Here is a tiny trained network, its code and every weight. The questions are about switching its units off for an input and a class, where a switched-off unit gives its printed mean instead of its output.

import numpy as np


def w(rows, s, z=0):
    codes = np.array(rows[::2]) - 128.0
    scale = np.full(codes.shape[1], s)
    scale[-1] = z or s
    return codes * scale


def norm(h):
    return h / np.sqrt((h * h).mean(-1, keepdims=True) + 1e-5)


def f(y):
    return y / 2 * (1 + np.tanh(0.7978845608 * (y + 0.044715 * y**3)))


def log_softmax(a):
    a = a - a.max(-1, keepdims=True)
    return a - np.log(np.exp(a).sum(-1, keepdims=True))


def net(x, mask):
    res = np.array(x, float).reshape(1, 5) / 4 @ E
    u = 0
    for l in range(4):
        y = f(norm(res) @ A[l][:, :-1].T + A[l][:, -1])
        res = res + np.where(mask[u : u + 3], y, B[l][:, -1]) @ B[l][:, :-1]
        u += 3
    return log_softmax(norm(res)[-1] @ U[:, :-1].T + U[:, -1])


A, B = {}, {}
E = w([
[171,112,228,164,96,128,188,77,4,126],'x0',
[120,78,87,182,87,107,194,157,126,204],'x1',
[77,128,136,152,119,114,142,107,116,126],'x2',
[128,155,140,127,111,137,110,135,131,148],'x3',
[120,151,119,91,93,171,116,75,153,50],'x4',
],0.0033)
A[0] = w([
[150,41,208,123,116,180,193,101,104,111,2],'0.n0',
[11,215,128,83,201,74,5,116,97,106,33],'0.n1',
[245,38,127,95,218,108,90,152,194,59,118],'0.n2',
],0.0023,0.00084)
B[0] = w([
[171,152,181,134,85,32,229,83,95,229,153],'0.n0',
[183,53,57,72,200,89,103,244,73,71,247],'0.n1',
[51,197,50,160,122,87,151,126,4,146,198],'0.n2',
],0.0026,0.0011)
A[1] = w([
[180,191,203,45,124,214,126,39,34,27,2],'1.n0',
[177,122,236,166,132,106,110,153,28,221,146],'1.n1',
[1,127,101,140,80,51,21,138,163,64,166],'1.n2',
],0.0031,0.00074)
B[1] = w([
[10,95,206,120,57,115,105,109,254,134,253],'1.n0',
[151,113,83,137,184,148,204,76,96,112,209],'1.n1',
[169,153,77,54,178,157,127,171,88,155,207],'1.n2',
],0.0045,0.003)
A[2] = w([
[93,67,90,191,172,17,110,217,226,250,3],'2.n0',
[118,47,71,169,208,65,151,252,137,218,191],'2.n1',
[140,52,243,237,142,118,206,107,87,156,224],'2.n2',
],0.003,0.0017)
B[2] = w([
[100,113,217,159,82,92,84,64,191,123,178],'2.n0',
[85,109,168,172,2,79,97,123,107,138,246],'2.n1',
[161,138,89,62,206,176,142,143,123,101,251],'2.n2',
],0.0059,0.003)
A[3] = w([
[180,198,163,71,166,161,201,52,93,51,5],'3.n0',
[106,37,125,118,203,185,214,61,107,155,219],'3.n1',
[28,215,24,66,57,73,4,184,183,106,203],'3.n2',
],0.0032,0.0015)
B[3] = w([
[78,204,193,142,125,144,30,140,148,7,155],'3.n0',
[142,169,8,36,143,129,13,186,163,135,176],'3.n1',
[196,117,65,150,170,128,211,125,3,172,254],'3.n2',
],0.0037,0.006)
U = w([
[204,76,14,198,136,65,158,181,5,225,254],'0',
[179,186,60,25,243,223,79,126,142,49,48],'1',
[42,87,230,234,33,56,24,45,190,117,82],'2',
],0.0033,0.0015)

Each question gives the input, the list of numbers given to net, and the class t.
The units are the neurons (one row each of A and B). Each row of codes is followed by its name. A weight is (code - 128) times the scale printed after its matrix; where a second scale follows, it is the last column's (A, B and U).
mask holds one flag per neuron, layer by layer. A switched-off neuron (its flag False) gives its mean, the last column of its row in B, instead of its output. The means were averaged over made-up inputs and are rounded, as every weight is.
A unit's drop is (log p(t) with every unit on - log p(t) with that unit switched off) / (log p(t) with every unit on - log p(t) with every unit switched off).
The circuit of an input: a set's keep is (log p(t) with only the set's units on - log p(t) with every unit switched off) / (log p(t) with every unit on - log p(t) with every unit switched off). Starting from all 12 units, units are removed one at a time, each time the one whose removal leaves the highest keep (on an exact tie, the one counted first), for as long as the keep stays at least 0.8.
units of the circuit, in order: the units of the circuit, biggest drop first
unit that matters most: the unit with the biggest drop
top k neurons: the k neurons with the biggest drops, biggest first
drop of u: that unit's drop, to one decimal
input [-1,-6,2,7,-2], class 0: unit that matters most -> 2.n2
input [-6,2,5,-6,8], class 0: units of the circuit, in order -> 3.n2, 2.n2
input [6,-1,5,-6,-7], class 1: units of the circuit, in order -> 2.n2, 3.n2
input [-8,-4,0,1,-6], class 0: units of the circuit, in order -> 3.n2, 2.n1
input [8,-6,-8,5,3], class 2: top 3 neurons -> 1.n0, 3.n2, 1.n2
input [-6,2,-3,6,4], class 0: units of the circuit, in order -> 3.n2, 2.n2
input [5,4,-6,-2,7], class 1: top 3 neurons -> 2.n1, 2.n2, 0.n0
input [-6,3,-7,0,8], class 0: top 2 neurons -> 3.n2, 2.n2
input [-6,4,0,8,-1], class 2: top 3 neurons -> 2.n0, 2.n1, 2.n2
input [-1,1,-6,2,4], class 0: units of the circuit, in order -> 2.n2, 3.n2
input [3,-7,-4,-7,6], class 2: top 2 neurons -> 1.n0, 2.n2
input [7,1,-7,-7,5], class 1: top 3 neurons -> 2.n2, 2.n1, 3.n1
input [-7,-8,1,-5,-3], class 0: top 2 neurons -> 3.n2, 2.n2
input [-4,4,1,-1,-4], class 2: unit that matters most -> 2.n0
input [2,-1,0,7,-6], class 1: units of the circuit, in order -> 2.n2, 3.n2
input [-7,5,6,-2,-3], class 2: top 2 neurons -> 2.n0, 2.n1
input [1,-6,-8,8,3], class 2: top 2 neurons -> 1.n0, 2.n2
input [0,6,1,8,-1], class 2: top 3 neurons -> 3.n2, 2.n0, 2.n1
input [0,8,-6,-6,-1], class 2: top 3 neurons -> 2.n1, 2.n0, 3.n2
input [8,-8,-8,5,7], class 2: units of the circuit, in order -> 1.n0
input [-1,-8,8,-3,-4], class 0: top 2 neurons -> 2.n2, 0.n1
input [8,5,-5,8,4], class 1: drop of 3.n2 -> 0.1
input [-6,6,2,2,-6], class 2: drop of 2.n0 -> 0.4
